[128 = 0]
[164 136 129 108 121 138 100 154 135 112 148 135 176 160 129 131 148 136
 148 125 148 118  90 129 137 128 119 119 103 125 152 102 138 101 173 122
  88 128 138 138 173 124 129 121 119 149 107 116 119 108 111 129 135 171
  98 150 119 129 104 137 111 187 129]	(82)
[117 137 178 175 119 128 142 123 137 125 121 101 105 178 144 142 116 101
 153 109 124 161 149 123  99 114 111 145 114 130  68 139 134 151 193 125
 132 139 126 123 130 149 177 116  94 140 135 101 157 204 127 131 114 184
  99 124 156 115 111  87 112 123  91]	(86)
[110 127 135 100 117  99 149 135 118 137 137 160 150 149 138 119 148 136
 136 131 151 115 114 124  53 152 130  97 113 152 128 129 140  80 161 121
  73  77 135 111 239 116 116 106 128 127  82 133 120 106 130 133 140 252
  78 164 155 131 119 129 119 119 146]	(82)
[146 126 142 112 146 104 127 141 122 134 136 146 119  96 131 128 140 142
 129 120 152  98  71 138 130 151 134 102 133 148 149 136  99 113 105 139
  99  80 127 121 106 140 126 132 120 129  86 130 116 122  53 134 139 163
 133 148 131 130 134 130 114 154 169]	(82)
[107 133 138 209 124 119 116 123 136 149 134 111  75 151 150 129 116 122
 141 123  99 178 146 126  57 135 136 150 177 139 104 164 125 148 161 109
 206 128 124 117 137 113 185 126 109  93 145 122 152 176 129 135 124 121
 125 124 148 124 141 113 129  74  68]	(86)
[144 112 126 159 117 149 126 126 129 136 107 108 110 178 151 130 126 118
 133 115 119 156 160 106  82 139 104 147 129 141  84 131 139 119 179 118
 151 158 124 130 177 151 168 125 119 114 148 123 136 187 116 130 108 191
 149 132 149 134 120 124 137 121  79]	(86)
[128 135 148 129 140  97 141 136 128 143 134 128  91 148 143  95 129 132
 135 120 149 115 102 115  87 148 112 114 145 156 106 133 121 121 156 136
 107  53 133 113 161 146 136 112 125 126  93 121 131 141 109 122 127 252
 112 160 158 128 116 117 115 132 145]	(82)
[125 122 118 103 120 153 105 121 132 120 126 113 171 167 121 130 133 135
 153 130 119 120 161 117 177 125 134 134 124 100 140 110 132 124 144 117
 125 159 128 140 174 119 106 147 138 141 142 116 124  94 165 117 139 109
 125 132 108 135 124 145 132 143 122]	(96)
[130 130 138 130 129  94 126 140 125 147 148 106 105 101 142 118 134 155
 112 129 145 116  93 119  67 143 156  95 140 161 160 132 130  85 124 130
  97  52 134 111 188 121 110 107 134 106  81 155 119 106  83 127 153 194
 116 166 150 127 137 139 111 111 158]	(82)
[103 133 133 123 114 106 146 133 125 138 128 127 110 136 144 143 117 131
 137 131 136 122 134 120  73 143 137 117 132 148  92 142 132 130 151 131
 117 111 134 114 160 130 135 114 119 120 109 129 138 139 125 128 126 205
 111 138 151 124 131 119 119 105  99]	(82)
[108 123 126 134 117 138 168 104 115 128 106 115 113 137 126 149 109 104
 116 147 114 140 184 119 118 121 109 168 104 130  82 151 130 149 125 137
 146 169 118 130 101 130 133 122 127 135 150 130 145 178 176 130 106 120
 136 112 135 126 138 113 154  85 102]	(86)
[113 128 141 120 121 141 141 119 131 107 130 118 130 185 117 130 117 112
 149 110 118  72 130 121 238 121 113 149 118  95 128 113 123 169 135 114
 142 131 111 138 113 128 126 133 127 142 138 120 142 106 146 116 144 129
 123 134 113 129 113 121 119 149 121]	(96)
[136 124 126 150 128 144 110 126 132 122 106 113 137 129 137 109 121 118
 149 120 113 143 142 127  18 121 119 150 128 125 114 130 138 124 147 124
 147 175 131 141 125 138 162 128 115 124 148 129 139 173 140 144  99  94
 125 110 144 125 125 122 138 104  94]	(86)
[144 127 127 132 122 149 134 129 135 104 117 107 157 150 119 130 118 103
 149 100 132 127 125 152 116 110  98 151 114 120 112 111 130 141 162 142
 116 179 132 129  64 149 156 138 106 165 135 103 147 190 121 139 110 121
 116 107 134 128 110 104 106 170 112]	(86)
[109 130 155 176 134  76 125 149 132 164 146 148  70  41 146 119 122 149
 138 118 136 141  31 168   4 152 174  83 187 157 163 165 128  87  91 145
 120  45 139  81 104 131 158  91 110  91 104 142 137 154  60 136 119 144
 105 139 166 120 134  96 100  81 146]	(82)
[ 94 130 131 108 128 144 123 109 117 107 115 113 143 243 126 127 115 120
 148 138 129 147 206  94 252 111 118 174  94  77  99  98 120 184 171 109
 159 132 114 127 166 122 133 123 126 145 140 108 132  99 185 118 148 136
  90 129 111 122 109 119 131 161 118]	(96)
[ 92 131 144 118 129 129 154 109 123 115 131 122 130 195 116 121 111 122
 140 135 120 131 154 111 252 108 131 152 100 107 115 102 119 173 128 127
 149 133 121 129 101 117 114 126 125 157 141 113 130 106 144 117 141 142
 107 115 126 128 115 111 117 147 128]	(96)
